(117): [-8.27, -0.16, +0.38, -6.30, +1.81, -2.51]
(87): [-0.86, +6.05, +3.51, +3.56, -2.53, +1.25]
(132): [-1.63, -4.99, +0.39, -5.44, +1.30, -1.80]
(137): [-7.17, -0.08, +0.39, -5.44, +1.31, -1.80]
(162): [-7.65, -0.10, +0.42, -5.83, +1.49, -2.10]
(145): [-7.18, -0.08, -5.56, -2.69, +4.80, -3.74]
(81): [+6.70, +3.12, +2.24, +9.10, -3.40, +3.07]
(160): [-1.07, +7.83, +5.62, +4.56, -4.50, +2.57]
size: [-7.17, -0.08] => 2
at: [+1.31, -1.80] => (137), 5
tail: [-7.17, -0.08] => [+0.39, -5.44, +1.31, -1.80]
tail: [+0.38, -6.30] => [+1.81, -2.51]

(67): [+3.37, -0.06, +1.79, +2.10, -1.68, -4.29, -1.41, -2.94, -1.96, +1.27, -1.01, +4.38, -2.81, +3.12, +2.57]
(133): [-4.30, +1.67, -1.22, -1.50, +6.54, +4.81, +1.61, -0.72, +0.54, +1.53, +1.98, +3.32, +0.16, -6.46, -0.08]
(98): [-1.31, -4.30, +0.71, -6.25, -4.61, -1.61, -4.30, -1.56, -4.29, +0.04, +4.34, -2.24, -1.15, -1.13, -4.29]
(152): [+1.28, +2.67, -9.40, -1.10, -2.93, +3.97, +1.26, +1.59, +1.70, -6.79, -2.48, -1.80, +0.29, -3.51, -2.54]
(73): [-1.99, -2.70, +2.89, -1.57, +1.33, +2.18, +4.24, -1.55, +2.52, -0.50, +3.19, -0.91, -4.29, +2.05, -0.25]
(2): [+5.07, -0.47, +4.39, +8.11, -2.46, -2.67, -2.88, +7.68, -6.43, +4.24, -4.44, +1.45, -8.01, +6.01, +4.15]
tail: [+1.33, +2.18] => [+4.24, -1.55, +2.52, -0.50, +3.19, -0.91, -4.29, +2.05, -0.25]
at: [+4.81, +1.61, -0.72, +0.54, +1.53, +1.98, +3.32] => (133), 6
both (67) (73):  => [-4.29]
both (73) (98):  => [-4.29]
at: [+1.27, -1.01, +4.38] => (67), 10
both (2) (73):  => [+4.24]
both (98) (133):  => [-4.30]

